Each row has a name. Each question is about the rows just above it.

laluz: [-23   4  -2   4  17 -21]
resak: [-32  13 -25  35  -9 -30]
Tad: [ 47  10  31  -4  54 -21]
pigop: [ 3  3 49 11  3  3]
mubis: [ -8 -21  11  -9 -21 -19]
Number of entries in [-32  13]: -> 2
Count the entries of [ -8 -21]: -> 2
The value that mubis holds more than once: -> [-21]
Does one of the named rows hold [ 17 -20] side by side, in this order? -> no
Number of entries in [ 47  10  31  -4  54 -21]: -> 6
Which value appears more than once in pigop? -> [3]

lumap: [  8 -33 -29 -18]
nik: [-43  27  14   3]
Vobiv: [-22  28  28   5]
tuv: [-14 -18  21 -44]
Neluf: [-32 -32 -18 -32]
ninu: [-33 -33 -33   3]
tekid: [ 12   5 -19  39]
The value that Neluf holds more than once: -> [-32]
Number of entries in [  8 -33 -29 -18]: -> 4
Count the entries of [  8 -33]: -> 2
Count the entries of [-22  28  28]: -> 3
Which value appears more than once in ninu? -> [-33]

siber: [ 15 -11  -8   3 -24  16 -24  -5  24  20 -15 -21 -15 -34 -29  -2 -30 -15
  15 -14  17 -18  -5 -22  11  -5  20  -1  -3   2  21 -23 -32 -23 -24  -1
  12]
guge: [ -2   7  27  12   1   8  -7 -16  -2   5  17 -21  -1 -14   7  24 -16 -17
   7 -18 -14  17  -1  -9 -20  14 -16  18  41   7 -11  -1  -7 -17  22  30
 -15]
fitis: [  4  -7  19   0  -4   4  -9  -7   0  -7   6 -15   0 -20   1   6 -22  -6
  -1  -8  11   7  15 -15   9  -5   5   3  29  -8  -1 -18 -12 -14  23  43
   9]
lebim: [ 11  12  -9  14 -27   7 -15  -5  16  10 -18  -8  -9 -15 -26   7 -16  -2
   9  -6  12 -21 -14 -11   9  29 -10  18 -11  17 -16  27  28  19  -3 -21
  10]
tozig: [ 11  12  -9  14 -27   7 -15  -5  16  10 -18  -8  -9 -15 -26   7 -16  -2
   9  -6  12 -21 -14 -11   9   5  12   7 -13  14  13  -6 -18 -11 -32 -19
  14]
Pugup: [ -6   1 -17  -9   7  -1   0  -4   0  27  -7  15   2  13   8  -9  14   3
   7   8 -24   0 -12   3 -32  -2  -9  -4 -11   5  -2   7   5  10 -12 -25
 -20]
lok: [ -5  42  32  32  -4   6   4 -17  -1 -20  14 -16  -4  -4   1  48  -4 -20
   7 -22 -12  10 -12  -5  -7  47 -20  43  34  21 -21  25  -2 -12  11   0
 -17]
rega: [-12 -10  -3 -18  24 -15  15  14 -22 -14  16  15  13  20  29 -16  17  17
 -16  22   0  19  19  17   0  -9  -2 -19   1 -20  -8   2  24  21  30  13
  -2]
Number of entries in [ -5  42  32  32  -4   6   4 -17  -1 -20  14 -16  -4  -4   1  48  -4 -20
   7 -22 -12  10 -12  -5  -7  47 -20  43  34  21 -21  25  -2 -12  11   0
 -17]: -> 37
Among the named rows, does one hold [  0 -20] next to each other, in this order? -> yes

lefol: [ 19  28 -17  -2  -6 -14]
bul: [ -1  28 -17  -2  -6 -14]
kozog: [ 15  15 -15  15   4   0]
Nubo: [-16 -59  28  11   8  43]
Fik: [-16 -59  28  11  22  43]
gezo: [  5   1   5  -9   3 -13]
Zodib: [ 27 -19 -19 -15 -12 -19]
kedud: [-22  47 -13 -44 -22 -55]
Tiso: [ 12  20 -18  18  -2  14]
Count the entries of [15 15]: -> 2
Number of entries in [ 27 -19 -19]: -> 3
Which value appears more than once in Zodib? -> [-19]
Is [-12 -15] printed in one of the named rows, side by side and in this order? -> no
Which value appears more than once in kozog? -> [15]
Repeated in kedud: -> [-22]
[-22  47 -13 -44 -22 -55] is in which row? -> kedud

Nabib: [ 11  11 -11  -8  11  23 -14   4 -16]
dud: [23 13 13 14 24 13  2 13 13]
tepi: [  0 -38 -17   0 -50 -13  16  27 -32]
Salad: [  9   1 -16   1  17 -16   9 -21  18]
led: [ 55 -18   9  -3 -27   9  -9 -16 -11]
kodo: [ -2  38  16   1  50  12 -15 -25  32]
The value that dud holds more than once: -> [13]
The value that led holds more than once: -> [9]
Count the entries of [11 11]: -> 2
Repeated in Nabib: -> [11]
Whose row is [ 11  11 -11  -8  11  23 -14   4 -16]? -> Nabib
Repeated in tepi: -> [0]
[  0 -38 -17   0 -50 -13  16  27 -32] is in which row? -> tepi

